Here is a tiny trained network, its code and every weight. The questions are about switching its units off for an input and a target symbol, where a switched-off unit gives its printed mean instead of its output.

import numpy as np


def w(rows, s, z=0):
    codes = np.array(rows[::2]) - 128.0
    scale = np.full(codes.shape[1], s)
    scale[-1] = z or s
    return codes * scale


def softmax(a):
    e = np.exp(a - a.max(-1, keepdims=True))
    return e / e.sum(-1, keepdims=True)


def log_softmax(a):
    a = a - a.max(-1, keepdims=True)
    return a - np.log(np.exp(a).sum(-1, keepdims=True))


def net(x, mask):
    ids = ['αγδηθλμτφ'.index(c) for c in x.split()]
    T = len(ids)
    res = E[ids] + P[:T]
    u = 0
    for l in range(3):
        r = res
        for j in range(2):
            rows = slice(3 * j, 3 * j + 3)
            q, k, v = (r @ M[l][rows].T for M in (Q, K, V))
            z = softmax(np.where(np.tri(T) > 0, q @ k.T / 3**0.5, -1e9)) @ v
            o = O[l][rows]
            res = res + np.where(mask[u + j], z, o[:, -1]) @ o[:, :-1]
        u += 2
    return log_softmax(res[-1] @ U[:, :-1].T + U[:, -1])


Q, K, V, O = {}, {}, {}, {}
E = w([
[126,27,167,73,118],'α',
[133,127,162,201,130],'γ',
[110,127,212,213,165],'δ',
[190,87,99,236,127],'η',
[49,254,84,230,180],'θ',
[128,54,93,155,224],'λ',
[78,94,147,116,216],'μ',
[80,160,77,71,13],'τ',
[55,74,33,184,154],'φ',
],0.019)
P = w([
[248,164,146,64,113],'0',
[215,141,140,85,122],'1',
[185,129,129,108,126],'2',
[153,116,111,133,125],'3',
[122,105,102,147,125],'4',
[94,98,91,167,125],'5',
[64,87,79,185,127],'6',
[41,79,72,200,122],'7',
[18,74,60,210,116],'8',
],0.012)
Q[0] = w([
[122,113,53,56,133],'L0H1',
[177,208,103,2,14],'L0H1',
[175,99,205,72,102],'L0H1',
[174,204,172,98,155],'L0H2',
[152,174,73,52,90],'L0H2',
[131,209,110,146,134],'L0H2',
],0.016)
K[0] = w([
[176,78,170,74,141],'L0H1',
[249,180,142,35,172],'L0H1',
[196,132,78,56,166],'L0H1',
[169,179,115,100,150],'L0H2',
[196,178,131,114,73],'L0H2',
[139,177,144,153,150],'L0H2',
],0.016)
V[0] = w([
[114,99,100,140,120],'L0H1',
[136,134,150,139,176],'L0H1',
[149,130,173,132,141],'L0H1',
[165,78,148,138,180],'L0H2',
[154,104,104,164,145],'L0H2',
[78,125,99,89,255],'L0H2',
],0.0069)
O[0] = w([
[146,134,173,84,130,178],'L0H1',
[130,214,103,208,128,165],'L0H1',
[88,189,115,167,94,113],'L0H1',
[123,11,38,175,253,207],'L0H2',
[143,177,222,40,184,191],'L0H2',
[211,25,131,24,186,254],'L0H2',
],0.0044,0.0048)
Q[1] = w([
[88,70,150,245,155],'L1H1',
[122,86,87,62,61],'L1H1',
[56,145,110,61,41],'L1H1',
[167,114,124,72,246],'L1H2',
[30,44,109,150,111],'L1H2',
[81,156,26,126,191],'L1H2',
],0.013)
K[1] = w([
[17,90,124,160,132],'L1H1',
[246,104,166,143,109],'L1H1',
[159,151,187,134,132],'L1H1',
[79,96,189,90,214],'L1H2',
[76,42,123,174,87],'L1H2',
[6,156,94,107,176],'L1H2',
],0.013)
V[1] = w([
[165,170,121,95,185],'L1H1',
[107,5,58,234,134],'L1H1',
[54,144,78,121,161],'L1H1',
[60,158,65,114,169],'L1H2',
[206,112,79,112,48],'L1H2',
[99,249,204,3,217],'L1H2',
],0.0059)
O[1] = w([
[127,137,22,74,157,129],'L1H1',
[117,61,169,178,3,254],'L1H1',
[126,15,88,238,185,158],'L1H1',
[35,128,33,62,216,137],'L1H2',
[170,193,148,124,192,81],'L1H2',
[42,44,217,199,111,69],'L1H2',
],0.0063,0.0082)
Q[2] = w([
[175,92,166,13,112],'L2H1',
[142,33,142,105,248],'L2H1',
[86,249,82,186,132],'L2H1',
[109,142,129,102,46],'L2H2',
[147,99,143,63,180],'L2H2',
[132,27,102,137,182],'L2H2',
],0.016)
K[2] = w([
[174,123,89,5,83],'L2H1',
[55,67,33,55,156],'L2H1',
[129,215,174,236,193],'L2H1',
[154,128,209,160,150],'L2H2',
[115,134,130,4,127],'L2H2',
[78,96,105,94,112],'L2H2',
],0.017)
V[2] = w([
[123,106,32,2,109],'L2H1',
[249,99,45,119,115],'L2H1',
[65,211,159,206,71],'L2H1',
[51,157,244,92,169],'L2H2',
[236,39,149,212,173],'L2H2',
[115,133,80,224,112],'L2H2',
],0.0088)
O[2] = w([
[162,54,64,73,133,137],'L2H1',
[50,103,71,2,69,161],'L2H1',
[114,143,237,68,162,25],'L2H1',
[85,69,237,206,126,38],'L2H2',
[214,146,107,230,44,255],'L2H2',
[164,164,157,24,154,191],'L2H2',
],0.0088,0.0091)
U = w([
[180,176,108,108,147,44],'α',
[42,170,133,91,64,227],'γ',
[71,181,45,143,133,66],'δ',
[114,86,93,203,186,2],'η',
[64,151,97,140,180,215],'θ',
[235,59,174,88,197,90],'λ',
[210,10,210,42,84,202],'μ',
[100,121,123,126,130,96],'τ',
[102,111,170,142,97,166],'φ',
],0.011,0.0082)

Each question gives the input, a string of symbols that net reads in full, and the target symbol t.
The units are the heads (3 rows each of Q, K, V and O). Each row of codes is followed by its name. A weight is (code - 128) times the scale printed after its matrix; where a second scale follows, it is the last column's (O and U).
mask holds one flag per head, layer by layer. A switched-off head (its flag False) gives its mean, the last column of its rows in O, instead of its output. The means were averaged over made-up inputs and are rounded, as every weight is.
A unit's drop is (log p(t) with every unit on - log p(t) with that unit switched off) / (log p(t) with every unit on - log p(t) with every unit switched off).
The circuit of an input: a set's keep is (log p(t) with only the set's units on - log p(t) with every unit switched off) / (log p(t) with every unit on - log p(t) with every unit switched off). Starting from all 6 units, units are removed one at a time, each time the one whose removal leaves the highest keep (on an exact tie, the one counted first), for as long as the keep stays at least 0.8.
units of the circuit, in order: the units of the circuit, biggest drop first
unit that matters most: the unit with the biggest drop
which heads matter: for each layer, one digit per head in row order, 1 if its drop is at least 0.15 and else 0, layers parted by /
input η δ δ φ δ η, target μ: unit that matters most : L2H1
input α α δ α δ λ, target δ: units of the circuit, in order : (L1H2, L2H1)
input θ δ δ μ α δ, target η: which heads matter : 01 / 00 / 11
input δ α η, target α: units of the circuit, in order : (L2H2, L0H2)
input δ λ δ δ, target δ: which heads matter : 01 / 00 / 10
input α λ η μ α η δ, target α: which heads matter : 00 / 01 / 01
input δ α θ δ η, target λ: which heads matter : 00 / 11 / 11
input γ α γ λ δ, target δ: which heads matter : 01 / 00 / 11
input φ α η γ δ δ, target φ: units of the circuit, in order : (L2H1, L0H2)
input φ λ μ μ η, target η: units of the circuit, in order : (L1H2, L2H1, L0H2)
input δ γ μ θ γ τ η, target θ: units of the circuit, in order : (L2H2, L1H1)
input φ μ α δ δ α λ α η, target δ: units of the circuit, in order : (L0H2, L0H1, L2H1, L1H2)
input η μ δ τ λ η, target θ: units of the circuit, in order : (L0H2, L2H2, L1H1)
input λ α δ θ μ δ, target η: which heads matter : 01 / 00 / 10
input δ μ η τ γ δ, target θ: units of the circuit, in order : (L1H1, L2H2)
input φ γ η γ, target α: units of the circuit, in order : (L2H2, L1H2)
input λ α φ δ γ, target μ: which heads matter : 10 / 11 / 10
input δ α γ λ, target δ: units of the circuit, in order : (L2H1, L1H2)
input δ τ δ μ, target θ: units of the circuit, in order : (L2H2)
input δ γ γ τ α τ δ, target θ: which heads matter : 00 / 00 / 01
input θ η α μ δ μ δ μ, target η: which heads matter : 00 / 00 / 10
